[[-391  -66   94 -596   18   26  357 -328  273 -120  -84  159   93  122
  -530]
 [-224  179 -607   48  546  -56 -674  140  279  636 -226  244   73   91
   -75]
 [ -23   -6   28  117  -70  139  -66  193  -36  450  -20   34  -51 -233
  -216]
 [ -21  -19    3  108  -45  137  -51  205  -13  492  -35   65  -65 -241
  -239]
 [-333 -118  130 -544   13   42  381 -348  290  -95  -84  132  116  154
  -526]
 [ -69  326 -613  -18  579  -12 -691  239  223  751 -155  214   50   41
  -107]
 [-301 -118  132 -519   -4  -34  384 -328  317 -127  -94   97  132  179
  -523]
 [-312 -125  128 -524    4    8  378 -338  310 -102  -92  117  126  175
  -525]
 [ -35    3   30  115 -109  133  -77  170  -59  408   14   23  -18 -224
  -194]
 [ -20  -25   27  110  -52  149  -58  219   -3  499  -55   40  -67 -244
  -251]
 [ 117 -241  -39   49 -201   16 -108  111 -106 -154 -298  -23  124    4
   -43]
 [-295   99 -580   85  511  -84 -658  108  292  580 -269  250   86  128
   -56]] => -391

[[22 72 28 24 45 27]
 [ 8 79 31 14 29  9]
 [16 80 27 15 42 15]
 [13 90 25  8 31 15]
 [20 75 24 15 43 22]] => 22

[[ -3  35  27  28  23  20  36  33  -9  12  -6  13  -6  23  34]
 [ 15  13  15   7  11  15  17   9  11  16   9   7   3  12  15]
 [ -4  30  24  22  26  26  34  25  -6  -2  -2  -7  -1  20  27]
 [ -9  25  27  11  20  24  30  20   2  26   1  14  -7  30  23]
 [ 13   0   1  13  -1  -1   4   4  23  -1  20   1  20   2   4]
 [  5   8   8   8   6  12   9   8  13 -27   4 -13   3  10   8]
 [  7  10  15  15  15  15   8  12   2 -19   4   4   7  13  12]
 [ 21  -5  -1  -3  -9  -2  -3  -4  17  13  25   8  23   1   0]
 [  7  19  20  13  17  16  12  19  -4   2   2   7  -1  10  16]
 [ 14 -13  -8  -6  -4  -2  -2  -7  17   7  17  16  18  -4 -11]
 [ -7  22  28  23  23  30  25  23   0   8  -1  10  -4  27  26]
 [  3   5  12   6   3   6   1   8   3 -24   6  11  -1  10   8]] => -3

[[-698  -37 -156 -379 -489  774]
 [ -70 -359 -403 -191 -255  542]
 [ 639 -489 -245  316  391   96]
 [ 686 -627 -469  169  182   45]
 [ 591 -380 -206  193  320 -842]] => -698

[[193 138 152 102 126 146 182 114 226 125]
 [169 142 212 159 119 118 194  87 157 143]
 [ 78 111 129 115  57 203 156 166 129 180]
 [177 126  41  12 242 226 152  56 114 134]
 [202  71 125 228  98 183 166 202 127 152]
 [ 88 119  94  29 115 133  73 173 194 184]] => 193

[[7 3 2 1 1 5]
 [6 2 7 5 6 7]
 [6 5 7 1 3 1]
 [4 5 7 5 6 3]
 [6 1 3 3 1 7]
 [6 7 7 7 5 4]
 [5 4 3 5 6 6]
 [6 7 3 2 4 3]] => 7

[[37 47 36 36 45 76]
 [46 37 16 38 48 41]
 [35 50 24 47 42 45]
 [45 53 59 44 50 57]
 [63 31 40 39 59 17]
 [55 43 34 35 46 42]
 [39 44 60 40 46 26]
 [46 59 27 49 45 33]
 [48 42 59 45 38 26]
 [38 38 19 44 41 37]] => 37

[[  6  26   4 -19  31  28  -5  26   7  27  -7  -4  -4]
 [  0  26  -7  11  -8   8  27  20  37  20 -15  31  28]
 [  2  21  -3   6   4  12  20  19  28  19 -10  19  19]
 [  6  29   5 -20  28  29  -7  25   7  28  -7 -11  -5]
 [  5  30   5 -25  35  32 -10  26   5  30  -9 -13  -8]
 [ 23   2  28   6  31  17  -2   5 -14   6  29  -3  -5]
 [ 19  -2  26  43  -3  -6  31  -3  14  -7  29  30  24]
 [ 25  -3  33  18  22  10   6  -4  -9   0  35   4   1]
 [  2  21  -3  13  -5   7  26  17  34  17  -9  29  25]] => 6
---
Q: [-0.994 -0.749 -0.193 -1.624 -1.565 -1.202  1.631]
A: 1.631
Q: [-14.79   9.23  16.67  -7.31]
A: -7.31
Q: [  4.779  13.093  -5.367 -11.119]
A: -11.119
Q: [-0.3  1.0  0.6 -0.9]
A: -0.9
Q: [10.172  3.656 13.765 -9.888  0.015]
A: 0.015
Q: [ 0.14  0.15 -0.14 -0.14 -0.03]
A: -0.03
Q: [-1.9 -1.6  1.3 -1.9 -1.7 -1.3 -1.8]
A: -1.8
